Here is a tiny trained network, its code and every weight. The questions are about switching its units off for an input and a class, where a switched-off unit gives its printed mean instead of its output.

import numpy as np


def w(rows, s, z=0):
    codes = np.array(rows[::2]) - 128.0
    scale = np.full(codes.shape[1], s)
    scale[-1] = z or s
    return codes * scale


def f(y):
    return y / 2 * (1 + np.tanh(0.7978845608 * (y + 0.044715 * y**3)))


def log_softmax(a):
    a = a - a.max(-1, keepdims=True)
    return a - np.log(np.exp(a).sum(-1, keepdims=True))


def net(x, mask):
    res = np.array(x, float).reshape(1, 6) / 4 @ E
    y = f(res @ A[0][:, :-1].T + A[0][:, -1])
    res = res + np.where(mask, y, B[0][:, -1]) @ B[0][:, :-1]
    return log_softmax(res[-1] @ U[:, :-1].T + U[:, -1])


A, B = {}, {}
E = w([
[136,238,254],'x0',
[220,89,123],'x1',
[128,129,127],'x2',
[130,129,126],'x3',
[83,40,221],'x4',
[127,130,131],'x5',
],0.0089)
A[0] = w([
[36,136,120,142],'neuron 1',
[125,185,158,97],'neuron 2',
[109,104,151,106],'neuron 3',
[153,149,92,109],'neuron 4',
[128,125,138,253],'neuron 5',
[106,201,165,88],'neuron 6',
[171,183,89,83],'neuron 7',
[251,120,120,137],'neuron 8',
[61,89,186,127],'neuron 9',
[88,83,176,91],'neuron 10',
[165,172,182,49],'neuron 11',
[75,101,79,128],'neuron 12',
[107,91,163,109],'neuron 13',
[127,50,192,129],'neuron 14',
[120,95,95,62],'neuron 15',
[161,172,208,94],'neuron 16',
[16,135,71,96],'neuron 17',
[136,152,162,97],'neuron 18',
[49,143,96,138],'neuron 19',
[246,46,105,141],'neuron 20',
[84,93,62,85],'neuron 21',
[160,152,187,60],'neuron 22',
[124,160,155,93],'neuron 23',
[191,105,137,78],'neuron 24',
[115,91,172,85],'neuron 25',
[151,169,90,132],'neuron 26',
[184,153,174,126],'neuron 27',
[74,165,154,118],'neuron 28',
[75,160,113,141],'neuron 29',
[119,101,97,79],'neuron 30',
],0.014,0.008)
B[0] = w([
[209,115,154,179],'neuron 1',
[86,57,106,180],'neuron 2',
[151,161,84,139],'neuron 3',
[133,152,107,157],'neuron 4',
[139,108,217,225],'neuron 5',
[143,79,71,196],'neuron 6',
[166,185,80,181],'neuron 7',
[156,76,181,221],'neuron 8',
[160,150,114,203],'neuron 9',
[146,163,64,172],'neuron 10',
[82,101,85,178],'neuron 11',
[84,63,133,189],'neuron 12',
[161,211,35,158],'neuron 13',
[176,231,83,212],'neuron 14',
[75,78,75,147],'neuron 15',
[92,60,99,219],'neuron 16',
[207,136,176,185],'neuron 17',
[65,24,60,153],'neuron 18',
[217,105,220,172],'neuron 19',
[159,143,186,254],'neuron 20',
[1,108,77,192],'neuron 21',
[82,108,92,169],'neuron 22',
[141,88,42,151],'neuron 23',
[190,111,139,144],'neuron 24',
[152,200,59,153],'neuron 25',
[183,192,93,181],'neuron 26',
[80,121,152,191],'neuron 27',
[136,106,156,172],'neuron 28',
[226,122,205,161],'neuron 29',
[22,104,78,146],'neuron 30',
],0.0069,0.0087)
U = w([
[94,106,96,80],'0',
[153,252,76,53],'1',
[132,168,167,255],'2',
[167,134,199,43],'3',
[132,167,158,207],'4',
],0.014,0.0074)

Each question gives the input, the list of numbers given to net, and the class t.
The units are the neurons (one row each of A and B). Each row of codes is followed by its name. A weight is (code - 128) times the scale printed after its matrix; where a second scale follows, it is the last column's (A, B and U).
mask holds one flag per neuron, in row order. A switched-off neuron (its flag False) gives its mean, the last column of its row in B, instead of its output. The means were averaged over made-up inputs and are rounded, as every weight is.
A unit's drop is (log p(t) with every unit on - log p(t) with that unit switched off) / (log p(t) with every unit on - log p(t) with every unit switched off).
The circuit of an input: a set's keep is (log p(t) with only the set's units on - log p(t) with every unit switched off) / (log p(t) with every unit on - log p(t) with every unit switched off). Starting from the 12 units with the biggest drops (on a tie, the unit counted first), units are removed one at a time, each time the one whose removal leaves the highest keep (on an exact tie, the one counted first), for as long as the keep stays at least 0.8.
units of the circuit, in order: the units of the circuit, biggest drop first
k most important neurons: the k neurons with the biggest drops, biggest first
drop of u: that unit's drop, to one decimal
input [8,-1,-8,0,7,-5], class 0: 2 most important neurons -> (neuron 16; neuron 18)
input [-4,-8,1,5,3,5], class 3: units of the circuit, in order -> (neuron 19; neuron 17)
input [-5,6,1,-1,-2,8], class 3: units of the circuit, in order -> (neuron 20)
input [1,7,-4,5,8,-2], class 1: units of the circuit, in order -> (neuron 14; neuron 13)
input [-1,8,-8,3,-3,7], class 3: units of the circuit, in order -> (neuron 8; neuron 20)
input [-4,-7,2,3,1,7], class 3: 2 most important neurons -> (neuron 19; neuron 17)
input [-5,8,-5,5,-7,4], class 3: 3 most important neurons -> (neuron 8; neuron 20; neuron 14)
input [-7,8,-5,-6,0,7], class 3: 4 most important neurons -> (neuron 20; neuron 8; neuron 24; neuron 16)
input [2,8,-3,2,-7,-6], class 3: drop of neuron 20 -> 0.4
input [7,-7,1,5,-4,7], class 0: drop of neuron 2 -> 0.2
input [4,-3,1,-2,2,-1], class 0: drop of neuron 30 -> -0.1
input [-3,-8,-2,-5,5,6], class 3: drop of neuron 12 -> 0.0
